Each row has a name. Each question is about the rows just above it.

(39): [-1.24 -0.39  0.21 -1.51 -1.67  1.44  1.15  2.05  2.67  1.15  1.94  0.91
  2.48 -0.43 -0.22  0.77  0.94 -2.14 -0.79  4.27 -1.70  2.37  0.29  2.33
  2.54  2.78 -1.22  0.51  0.81  0.73  5.07 -1.51  1.73  0.65  2.88  1.25
 -1.51  1.93 -0.36 -0.99  0.86 -1.04  1.98 -1.29  0.72 -1.36  0.05  1.44
 -1.74  0.25  1.75 -3.26 -1.26 -3.31  1.25 -0.08]
(183): [ 0.05 -1.23 -1.07 -0.98 -0.09 -0.82 -0.47  0.57  1.62  0.75  0.04  1.16
  1.43 -0.72  0.27 -0.82  1.57 -1.16 -0.65 -1.25 -0.52  0.51 -0.99  0.86
  1.16 -0.38  0.28  0.50 -0.28  0.50  5.07 -0.98  0.46  0.73  2.21  0.97
 -1.31  0.40  0.98 -1.63 -0.60  0.23  1.18  0.02  0.15 -1.07  0.28 -0.10
 -0.19  1.83 -1.54  1.26  1.31 -1.46  0.14  0.62]
(138): [-0.79  0.91  1.25  0.91 -0.26  1.35  0.74  0.07  0.91 -0.48  0.34 -0.68
 -0.76  0.84 -0.39  0.99 -0.75  0.27  0.50  2.62 -0.19 -0.05  1.26 -3.76
 -2.92  1.17 -0.68 -0.25  0.48 -0.30  5.07  0.55  0.23 -0.46 -1.07 -0.35
  0.64  0.41 -1.23  1.23  0.69 -1.55 -0.13 -0.91  0.91 -1.15 -0.12  0.63
 -0.44 -1.39  1.79 -0.20 -1.42  0.52  0.43  0.16]
(142): [ 0.75  3.25  2.47  3.93  2.00 -0.23 -0.69 -3.29 -6.40 -2.93 -1.78 -2.63
 -5.72  2.03 -0.83  0.90 -4.52  3.95  1.76 -1.83  2.66 -3.24  1.79  0.82
 -4.46 -2.38  0.80 -1.15 -0.51 -1.95  5.07  3.93 -2.48 -2.25 -7.69 -2.46
  4.36 -2.57 -2.01  4.10 -7.07 -5.02 -4.20  1.49 -0.89  0.40 -0.68 -1.62
  2.68 -4.25  1.29 -8.83 -1.51  6.63 -1.63  1.00]
Which value appears more than once in (142)?
[3.93]
(138) in full:
[-0.79  0.91  1.25  0.91 -0.26  1.35  0.74  0.07  0.91 -0.48  0.34 -0.68
 -0.76  0.84 -0.39  0.99 -0.75  0.27  0.50  2.62 -0.19 -0.05  1.26 -3.76
 -2.92  1.17 -0.68 -0.25  0.48 -0.30  5.07  0.55  0.23 -0.46 -1.07 -0.35
  0.64  0.41 -1.23  1.23  0.69 -1.55 -0.13 -0.91  0.91 -1.15 -0.12  0.63
 -0.44 -1.39  1.79 -0.20 -1.42  0.52  0.43  0.16]

(39): [ 4.13 -0.14  0.49 -0.65 -3.76 -0.26 -0.77  0.20  0.02  0.64  0.65 -0.02
  3.82]
(60): [ 4.66 -0.48  0.49 -0.87 -3.61 -1.19 -0.75 -0.95  0.07  0.23  0.71 -0.02
  1.75]
(102): [ 5.19 -1.72 -0.20 -1.87  4.17 -4.08  0.09  0.49  0.29 -0.14  1.32  0.39
 -2.93]
(132): [ 2.81  0.24  0.41  1.13 -3.31 -1.68 -0.67 -0.77 -0.02  1.06  0.26 -0.17
  5.77]
(138): [-0.58  0.55 -0.16  1.49  1.86 -3.59  0.13  0.82 -0.02  1.57 -1.90 -0.06
 -0.46]
(154): [-0.58  0.55 -0.16  1.49  1.86 -3.59  0.13  0.82 -0.02  1.57 -1.90 -0.06
  5.98]
(30): [-0.58 -0.23 -0.52  1.22  5.71 -3.55  0.57  0.66  0.09  0.99 -0.86  0.10
  1.19]
(183): [ 1.02 -0.98 -0.54 -0.34  6.06 -3.23  0.55  0.69  0.22  0.55  0.18  0.26
 -1.70]
(132) in full:
[ 2.81  0.24  0.41  1.13 -3.31 -1.68 -0.67 -0.77 -0.02  1.06  0.26 -0.17
  5.77]
(154) in full:
[-0.58  0.55 -0.16  1.49  1.86 -3.59  0.13  0.82 -0.02  1.57 -1.90 -0.06
  5.98]
(183) in full:
[ 1.02 -0.98 -0.54 -0.34  6.06 -3.23  0.55  0.69  0.22  0.55  0.18  0.26
 -1.70]

(132): [ 6.13  2.00  3.11 -0.15 -2.72  2.00  2.00  0.31  2.00]
(52): [ 3.84  7.56  5.55  8.31  3.59 -1.06 -4.72  9.61  6.41]
(60): [ 8.16  6.04  5.89  4.13 -0.86  2.11 -5.88  5.25  2.83]
(39): [-8.15 -5.11 -5.51 -3.11  1.47 -2.02  4.93 -4.30 -2.27]
(142): [-0.96 -5.28 -3.71 -6.90 -3.92  1.85  2.02 -7.62 -5.30]
(154): [-4.33 -6.55 -5.35 -7.00 -2.70  0.40  4.17 -8.12 -5.52]
(30): [-1.01  3.42  3.07  6.10  4.93  0.50 -1.35  4.49  3.95]
(108): [ 1.64  1.61  2.81  1.64  1.64  1.78 -0.71  1.64  0.61]
(137): [ 1.14 -0.72 -0.98 -2.10 -1.48  1.70 -2.06 -1.69 -0.89]
(138): [-0.56 -1.36 -1.74 -2.41 -1.47  0.92 -0.60 -2.62 -2.18]
Repeated in (108):
[1.64]
(142) in full:
[-0.96 -5.28 -3.71 -6.90 -3.92  1.85  2.02 -7.62 -5.30]
[-0.96 -5.28 -3.71 -6.90 -3.92  1.85  2.02 -7.62 -5.30] is in which row?
(142)
Repeated in (132):
[2.00]
(138) in full:
[-0.56 -1.36 -1.74 -2.41 -1.47  0.92 -0.60 -2.62 -2.18]
Whose row is [ 1.64  1.61  2.81  1.64  1.64  1.78 -0.71  1.64  0.61]?
(108)

(132): [-0.48  0.17 -0.90 -1.14  4.69  0.28  1.41 -1.08  2.47 -3.27  0.74  2.85
 -4.02 -1.34 -0.18  0.76  0.17 -4.17  0.07 -1.66]
(30): [-0.11 -1.45 -0.84  0.09  3.45 -0.32 -1.49  4.43 -0.02 -3.21 -2.38  2.29
  1.56  0.03 -1.62  1.64 -0.64 -0.62  1.51 -0.84]
(60): [-1.18 -3.16 -0.74  0.42 -2.01 -0.50 -1.99 -2.03  1.14  5.88 -0.56 -2.76
  3.58 -0.78 -0.07 -0.44  0.12 -2.76  2.31  0.19]
(142): [-0.67  3.71  3.71  1.39  1.03  3.71 -0.71  0.49  3.71  3.79  1.37  3.71
  2.97 -0.80  1.00 -1.12  2.18 -2.31 -0.83 -1.47]
(108): [ 0.06  0.07  1.08  1.39 -0.26  1.22  2.53  0.88  1.24  2.14  0.58 -6.61
 -1.42  0.79  0.05  2.53 -0.20  3.38 -1.76 -0.52]
(154): [ 1.71  1.33  2.28 -0.47 -0.29 -0.19  1.25 -1.23  1.84  0.59  1.31  4.61
 -2.12  0.09 -0.04  0.69  0.07 -6.66  0.22 -0.10]
(39): [-0.06 -0.63  0.97 -1.85 -0.63 -0.91 -1.94  1.50  0.09 -1.52  1.75 -3.72
 -8.18  1.52  3.01 -1.77 -2.09 -5.93 -0.63 -0.63]
(52): [ 1.95 -3.23  0.02 -0.84 -1.54 -0.56 -0.54  2.06  1.58  0.20  1.11  2.39
  0.15  0.04  1.31 -0.46  0.65 -1.19 -0.07 -0.91]
(102): [-0.52  0.50 -0.56 -0.63 -0.72  0.33  0.10  0.57 -0.09 -0.72  0.45 -0.88
 -9.25  0.24 -1.03  0.18 -2.47  0.93  0.32  1.01]
(154) in full:
[ 1.71  1.33  2.28 -0.47 -0.29 -0.19  1.25 -1.23  1.84  0.59  1.31  4.61
 -2.12  0.09 -0.04  0.69  0.07 -6.66  0.22 -0.10]
Repeated in (142):
[3.71]
Repeated in (108):
[2.53]
Repeated in (39):
[-0.63]
The value that (102) holds more than once:
[-0.72]
(108) in full:
[ 0.06  0.07  1.08  1.39 -0.26  1.22  2.53  0.88  1.24  2.14  0.58 -6.61
 -1.42  0.79  0.05  2.53 -0.20  3.38 -1.76 -0.52]
Which value appears more than once in (30)?
[-0.84]

(108): [ 7.51  3.77  6.98 -0.84  2.45]
(102): [ 0.95 -0.30 -0.30 -0.96  1.50]
(60): [ 7.06  1.98  4.28 -3.03  5.40]
(142): [ 0.42 -0.58 -0.76 -0.87  1.23]
(142) in full:
[ 0.42 -0.58 -0.76 -0.87  1.23]
(60) in full:
[ 7.06  1.98  4.28 -3.03  5.40]
(102) in full:
[ 0.95 -0.30 -0.30 -0.96  1.50]

(154): [-4.80  2.48 -5.59 -3.32 -0.42  3.54 -0.43  4.71 -5.23]
(39): [ 2.64  7.57 -2.57 -2.57 -4.97  0.17  1.37 -2.57  3.50]
(183): [ 0.42  4.08 -5.33 -8.77  4.78  2.22  4.83  2.81  7.71]
(132): [ 3.87  4.42  4.52  0.67  5.43  3.63  4.19  7.20 -0.58]
(30): [ 3.87  4.42  4.52  0.67  5.43  2.61  5.23  5.35 -1.04]
(52): [-3.08 -3.36  4.16  2.30 -1.58  5.51 -3.91 -2.61 -1.39]
(138): [ 2.18 -4.12  1.91 -4.12  3.06 -3.46 -2.68  2.41  0.84]
(60): [-6.32  4.42  4.52  0.67  5.43  3.63  4.19  7.20 -6.32]
Repeated in (60):
[-6.32]
(183) in full:
[ 0.42  4.08 -5.33 -8.77  4.78  2.22  4.83  2.81  7.71]
The value that (39) holds more than once:
[-2.57]
(52) in full:
[-3.08 -3.36  4.16  2.30 -1.58  5.51 -3.91 -2.61 -1.39]

(154): [-3.30  2.63 -0.80  2.69  5.02]
(39): [ 0.93  2.63 -0.80  2.69  5.02]
(142): [-2.67  2.53 -2.67 -2.67  4.30]
(52): [ 7.99 -8.08  3.57 -2.63  6.22]
(60): [-8.07  4.00 -8.07  1.02 -7.83]
(30): [ 7.99 -8.08  3.57 -2.63  7.81]
(102): [ 3.67 -2.82  0.98 -1.16  1.30]
(183): [-3.37  5.01 -1.08  3.05  5.01]
(183) in full:
[-3.37  5.01 -1.08  3.05  5.01]
The value that (183) holds more than once:
[5.01]
Repeated in (142):
[-2.67]
(142) in full:
[-2.67  2.53 -2.67 -2.67  4.30]
Repeated in (60):
[-8.07]

